Here is a tiny trained network, its code and every weight. The questions are about switching its units off for an input and a class, where a switched-off unit gives its printed mean instead of its output.

import numpy as np


def w(rows, s, z=0):
    codes = np.array(rows[::2]) - 128.0
    scale = np.full(codes.shape[1], s)
    scale[-1] = z or s
    return codes * scale


def norm(h):
    return h / np.sqrt((h * h).mean(-1, keepdims=True) + 1e-5)


def f(y):
    return np.maximum(y, 0)


def log_softmax(a):
    a = a - a.max(-1, keepdims=True)
    return a - np.log(np.exp(a).sum(-1, keepdims=True))


def net(x, mask):
    res = np.array(x, float).reshape(1, 3) / 4 @ E
    u = 0
    for l in range(2):
        y = f(norm(res) @ A[l][:, :-1].T + A[l][:, -1])
        res = res + np.where(mask[u : u + 3], y, B[l][:, -1]) @ B[l][:, :-1]
        u += 3
    return log_softmax(norm(res)[-1] @ U[:, :-1].T + U[:, -1])


A, B = {}, {}
E = w([
[149,185,83,129,100],'x0',
[164,95,85,125,143],'x1',
[162,183,162,66,253],'x2',
],0.0044)
A[0] = w([
[100,178,251,158,122,73],'0.n0',
[203,37,78,129,184,52],'0.n1',
[102,2,221,117,151,2],'0.n2',
],0.0096,0.0028)
B[0] = w([
[133,98,22,42,64,223],'0.n0',
[92,133,77,49,53,234],'0.n1',
[77,175,154,254,206,253],'0.n2',
],0.0084,0.0044)
A[1] = w([
[24,81,109,105,35,161],'1.n0',
[173,47,179,223,2,88],'1.n1',
[194,229,67,175,42,4],'1.n2',
],0.0095,0.0011)
B[1] = w([
[162,48,75,132,113,255],'1.n0',
[154,252,165,19,183,214],'1.n1',
[70,78,156,213,151,214],'1.n2',
],0.011,0.0085)
U = w([
[137,225,125,10,165,208],'0',
[99,42,31,98,63,172],'1',
[42,129,172,254,185,204],'2',
[107,96,109,146,111,124],'3',
[183,135,240,152,32,4],'4',
[171,146,242,157,22,4],'5',
[164,140,246,152,29,5],'6',
],0.0085,0.004)

Each question gives the input, the list of numbers given to net, and the class t.
The units are the neurons (one row each of A and B). Each row of codes is followed by its name. A weight is (code - 128) times the scale printed after its matrix; where a second scale follows, it is the last column's (A, B and U).
mask holds one flag per neuron, layer by layer. A switched-off neuron (its flag False) gives its mean, the last column of its row in B, instead of its output. The means were averaged over made-up inputs and are rounded, as every weight is.
A unit's drop is (log p(t) with every unit on - log p(t) with that unit switched off) / (log p(t) with every unit on - log p(t) with every unit switched off).
The circuit of an input: a set's keep is (log p(t) with only the set's units on - log p(t) with every unit switched off) / (log p(t) with every unit on - log p(t) with every unit switched off). Starting from all 6 units, units are removed one at a time, each time the one whose removal leaves the highest keep (on an exact tie, the one counted first), for as long as the keep stays at least 0.8.
circuit, biggest first: the units of the circuit, biggest drop first
unit that matters most: the unit with the biggest drop
k most important neurons: the k neurons with the biggest drops, biggest first
k most important neurons of layer l: the k neurons of layer l with the biggest drops, biggest first
drop of u: that unit's drop, to one decimal
input [6,5,-7], class 0: circuit, biggest first : [1.n1]
input [8,-7,2], class 2: 2 most important neurons of layer 1 : [1.n2 1.n0]
input [7,-4,1], class 2: 3 most important neurons : [1.n2 0.n1 1.n0]
input [-4,-1,-6], class 0: 2 most important neurons : [1.n1 1.n2]
input [-5,2,2], class 2: 2 most important neurons : [0.n2 1.n1]
input [-4,3,2], class 2: 2 most important neurons : [0.n2 0.n0]
input [4,-6,2], class 1: 3 most important neurons : [0.n0 0.n2 1.n1]
input [5,7,4], class 1: 3 most important neurons : [1.n1 0.n2 0.n1]
input [3,-7,5], class 1: 3 most important neurons : [0.n0 1.n1 0.n2]
input [-6,4,2], class 2: 4 most important neurons : [0.n2 1.n1 0.n0 1.n0]
input [8,5,-8], class 0: 4 most important neurons : [1.n1 0.n1 0.n0 0.n2]
input [4,-6,-6], class 0: 3 most important neurons : [1.n1 0.n1 0.n0]
input [2,-5,2], class 1: 2 most important neurons : [0.n0 1.n1]
input [7,-5,2], class 2: unit that matters most : 1.n2
input [-5,-7,4], class 1: 3 most important neurons : [0.n0 1.n1 1.n2]
input [-4,-2,3], class 2: 2 most important neurons of layer 1 : [1.n1 1.n0]
input [-5,1,-7], class 0: 2 most important neurons : [1.n1 1.n2]
input [5,-5,1], class 1: 2 most important neurons : [0.n0 0.n2]
input [8,-5,7], class 2: 2 most important neurons : [1.n1 1.n0]
input [-6,-6,1], class 1: unit that matters most : 0.n0
input [-3,-1,-8], class 0: drop of 1.n1 : 1.0
input [-2,-8,-8], class 0: drop of 0.n1 : 0.4
input [-1,1,-5], class 0: drop of 1.n1 : 1.0
input [7,5,4], class 2: drop of 1.n2 : 0.5
